Here is a tiny trained network, its code and every weight. The questions are about switching its units off for an input and a class, where a switched-off unit gives its printed mean instead of its output.

import numpy as np


def w(rows, s, z=0):
    codes = np.array(rows[::2]) - 128.0
    scale = np.full(codes.shape[1], s)
    scale[-1] = z or s
    return codes * scale


def f(y):
    return np.maximum(y, 0)


def log_softmax(a):
    a = a - a.max(-1, keepdims=True)
    return a - np.log(np.exp(a).sum(-1, keepdims=True))


def net(x, mask):
    res = np.array(x, float).reshape(1, 4) / 4 @ E
    y = f(res @ A[0][:, :-1].T + A[0][:, -1])
    res = res + np.where(mask, y, B[0][:, -1]) @ B[0][:, :-1]
    return log_softmax(res[-1] @ U[:, :-1].T + U[:, -1])


A, B = {}, {}
E = w([
[143,107,249,163,33,181],'x0',
[124,62,154,142,120,14],'x1',
[201,146,118,229,157,132],'x2',
[155,36,76,120,128,171],'x3',
],0.015)
A[0] = w([
[164,30,111,140,118,173,82],'N0',
[136,170,129,127,105,210,116],'N1',
[140,88,249,175,54,183,2],'N2',
[103,218,168,129,141,73,106],'N3',
[53,96,182,77,108,156,62],'N4',
[104,63,165,168,123,36,92],'N5',
[156,149,98,195,162,110,73],'N6',
[180,122,169,218,130,150,83],'N7',
[191,85,180,124,82,52,101],'N8',
[150,201,174,140,101,94,105],'N9',
],0.015,0.0072)
B[0] = w([
[71,85,122,199,59,245,186],'N0',
[201,233,202,177,160,146,205],'N1',
[148,103,40,168,202,37,253],'N2',
[65,45,94,127,124,195,207],'N3',
[155,126,140,64,55,75,196],'N4',
[132,220,165,150,153,166,196],'N5',
[157,135,107,64,82,74,181],'N6',
[120,133,144,60,28,47,196],'N7',
[127,178,178,145,148,140,189],'N8',
[103,51,158,145,112,248,190],'N9',
],0.013,0.022)
U = w([
[141,254,182,150,191,199,122],'0',
[116,28,145,171,116,234,59],'1',
[128,119,35,124,245,85,255],'2',
[136,137,153,25,53,98,71],'3',
],0.014,0.007)

Each question gives the input, the list of numbers given to net, and the class t.
The units are the neurons (one row each of A and B). Each row of codes is followed by its name. A weight is (code - 128) times the scale printed after its matrix; where a second scale follows, it is the last column's (A, B and U).
mask holds one flag per neuron, in row order. A switched-off neuron (its flag False) gives its mean, the last column of its row in B, instead of its output. The means were averaged over made-up inputs and are rounded, as every weight is.
A unit's drop is (log p(t) with every unit on - log p(t) with that unit switched off) / (log p(t) with every unit on - log p(t) with every unit switched off).
The circuit of an input: a set's keep is (log p(t) with only the set's units on - log p(t) with every unit switched off) / (log p(t) with every unit on - log p(t) with every unit switched off). Starting from all 10 units, units are removed one at a time, each time the one whose removal leaves the highest keep (on an exact tie, the one counted first), for as long as the keep stays at least 0.8.
units of the circuit, in order: the units of the circuit, biggest drop first
most important unit: the unit with the biggest drop
top k neurons: the k neurons with the biggest drops, biggest first
drop when u is switched off: that unit's drop, to one decimal
input [2,6,8,-2], class 3: most important unit : N7
input [-2,-4,-7,6], class 3: top 3 neurons : [N4 N9 N3]
input [-5,-4,3,-6], class 1: top 2 neurons : [N2 N3]
input [8,7,4,4], class 2: top 2 neurons : [N2 N1]
input [3,8,-6,8], class 0: top 3 neurons : [N5 N8 N3]
input [-7,1,-4,-8], class 1: top 2 neurons : [N2 N3]
input [-1,-4,6,3], class 3: top 2 neurons : [N7 N6]
input [-5,-5,-1,2], class 0: top 2 neurons : [N2 N3]
input [8,-5,-6,-8], class 1: top 3 neurons : [N9 N3 N6]
input [3,-2,4,1], class 3: top 2 neurons : [N7 N5]
input [-2,5,-3,-4], class 0: top 3 neurons : [N5 N2 N0]
input [4,6,7,0], class 3: top 3 neurons : [N7 N1 N6]
input [0,8,-5,-7], class 0: drop when N5 is switched off : 2.0
input [8,2,0,-1], class 2: drop when N2 is switched off : 2.0
input [-5,-1,6,-8], class 1: drop when N3 is switched off : 0.3
input [-8,-8,-4,2], class 0: units of the circuit, in order : [N2]
